Here is a tiny trained network, its code and every weight. The questions are about switching its units off for an input and a class, where a switched-off unit gives its printed mean instead of its output.

import numpy as np


def w(rows, s, z=0):
    codes = np.array(rows[::2]) - 128.0
    scale = np.full(codes.shape[1], s)
    scale[-1] = z or s
    return codes * scale


def f(y):
    return np.maximum(y, 0)


def log_softmax(a):
    a = a - a.max(-1, keepdims=True)
    return a - np.log(np.exp(a).sum(-1, keepdims=True))


def net(x, mask):
    res = np.array(x, float).reshape(1, 6) / 4 @ E
    y = f(res @ A[0][:, :-1].T + A[0][:, -1])
    res = res + np.where(mask, y, B[0][:, -1]) @ B[0][:, :-1]
    return log_softmax(res[-1] @ U[:, :-1].T + U[:, -1])


A, B = {}, {}
E = w([
[128,192,113,54,153,11,176,167,32,239],'x0',
[115,108,126,151,139,134,126,136,102,133],'x1',
[223,166,77,190,218,77,1,46,118,128],'x2',
[138,118,122,134,140,149,146,120,106,127],'x3',
[199,24,36,86,52,148,85,149,138,208],'x4',
[135,137,127,146,110,126,118,146,116,119],'x5',
],0.0061)
A[0] = w([
[107,169,70,95,131,62,185,171,83,184,136],'N1',
[32,116,167,66,25,166,212,177,120,105,56],'N2',
[153,44,153,155,115,212,83,135,201,57,80],'N3',
[204,41,16,97,42,142,104,133,124,220,80],'N4',
[138,191,93,79,166,57,167,175,43,249,139],'N5',
[141,75,45,97,79,152,89,130,133,160,72],'N6',
[178,33,27,81,62,145,68,163,121,188,63],'N7',
[119,95,146,132,164,173,116,129,190,108,63],'N8',
[182,66,44,112,63,146,99,152,144,195,60],'N9',
[55,245,222,167,193,118,153,95,118,70,36],'N10',
[181,43,54,117,52,128,92,139,136,199,81],'N11',
[104,173,146,159,164,87,164,134,110,43,5],'N12',
[130,69,125,192,93,222,103,95,196,11,122],'N13',
[68,90,169,89,100,167,200,197,161,111,59],'N14',
[180,182,134,71,136,59,165,165,36,237,116],'N15',
[211,171,76,165,235,91,3,24,127,115,44],'N16',
[152,81,119,193,101,195,119,125,208,42,75],'N17',
[166,166,85,138,213,127,34,53,116,127,88],'N18',
[209,156,80,181,215,66,68,59,143,124,48],'N19',
[133,93,113,172,100,216,108,94,198,38,64],'N20',
[73,190,215,149,186,112,140,110,114,70,18],'N21',
[139,151,111,154,123,149,138,159,111,130,18],'N22',
[144,76,83,137,106,90,136,135,155,143,20],'N23',
[45,94,203,77,50,177,239,201,170,117,87],'N24',
],0.005,0.0013)
B[0] = w([
[92,115,79,55,89,39,69,64,92,112,196],'N1',
[219,46,130,158,47,194,96,198,124,247,216],'N2',
[64,102,101,56,148,58,82,51,49,51,216],'N3',
[94,221,204,168,209,189,212,150,172,70,228],'N4',
[55,109,62,37,92,28,97,6,71,41,231],'N5',
[109,189,173,155,185,145,169,129,157,103,184],'N6',
[106,230,195,157,202,211,193,171,171,91,218],'N7',
[103,128,91,117,106,89,121,103,107,112,163],'N8',
[95,192,170,169,196,204,178,158,197,58,201],'N9',
[137,216,195,208,223,189,207,153,218,89,213],'N10',
[110,182,173,177,223,173,196,154,184,60,208],'N11',
[91,163,168,152,180,157,191,168,193,103,168],'N12',
[46,110,66,57,100,19,66,61,103,75,239],'N13',
[192,56,107,178,92,133,97,162,113,210,194],'N14',
[51,120,83,52,94,26,99,56,68,40,223],'N15',
[233,28,101,189,70,173,81,193,122,253,254],'N16',
[54,116,72,75,118,55,109,72,65,89,212],'N17',
[201,62,126,182,57,158,110,160,97,179,214],'N18',
[194,35,126,192,65,157,80,191,115,235,223],'N19',
[63,108,69,44,115,56,82,63,58,68,214],'N20',
[123,204,199,170,202,177,180,159,184,96,189],'N21',
[140,144,128,112,107,142,136,136,100,114,128],'N22',
[139,154,134,171,153,138,154,107,162,111,150],'N23',
[236,34,117,162,59,166,71,201,133,225,231],'N24',
],0.0047,0.0066)
U = w([
[63,115,79,44,106,46,89,24,88,76,255],'0',
[242,53,133,152,63,173,94,185,135,255,66],'1',
[117,239,216,150,240,191,189,146,196,82,50],'2',
],0.009,0.00095)

Each question gives the input, the list of numbers given to net, and the class t.
The units are the neurons (one row each of A and B). Each row of codes is followed by its name. A weight is (code - 128) times the scale printed after its matrix; where a second scale follows, it is the last column's (A, B and U).
mask holds one flag per neuron, in row order. A switched-off neuron (its flag False) gives its mean, the last column of its row in B, instead of its output. The means were averaged over made-up inputs and are rounded, as every weight is.
A unit's drop is (log p(t) with every unit on - log p(t) with that unit switched off) / (log p(t) with every unit on - log p(t) with every unit switched off).
The circuit of an input: a set's keep is (log p(t) with only the set's units on - log p(t) with every unit switched off) / (log p(t) with every unit on - log p(t) with every unit switched off). Starting from the 12 units with the biggest drops (on a tie, the unit counted first), units are removed one at a time, each time the one whose removal leaves the highest keep (on an exact tie, the one counted first), for as long as the keep stays at least 0.8.
units of the circuit, in order: the units of the circuit, biggest drop first
most important unit: the unit with the biggest drop
top k neurons: the k neurons with the biggest drops, biggest first
drop when u is switched off: that unit's drop, to one decimal
input [-4,-7,7,0,-7,-4], class 1: units of the circuit, in order	(N16)
input [-3,-2,-4,5,-4,0], class 1: units of the circuit, in order	(N24, N2)
input [-6,8,6,6,-5,-2], class 0: top 2 neurons	(N13, N20)
input [-3,2,-4,-6,-1,-3], class 1: top 2 neurons	(N24, N5)
input [5,1,-3,-4,5,-4], class 0: top 2 neurons	(N5, N15)
input [0,5,7,-4,-6,-8], class 1: top 2 neurons	(N16, N19)
input [-5,-1,-6,-2,8,-7], class 2: top 2 neurons	(N4, N7)
input [-3,-5,-4,6,5,-8], class 2: top 2 neurons	(N16, N4)
input [8,1,-7,7,3,8], class 0: top 4 neurons	(N5, N15, N1, N16)
input [7,-1,1,-2,6,-4], class 0: top 4 neurons	(N5, N15, N1, N10)
input [1,-3,1,-2,-3,-3], class 2: drop when N24 is switched off	0.1
input [4,-4,4,1,6,-8], class 2: drop when N4 is switched off	0.2
input [7,6,-8,7,-7,-7], class 1: drop when N14 is switched off	0.2
input [-7,-5,7,4,-4,-6], class 0: most important unit	N13
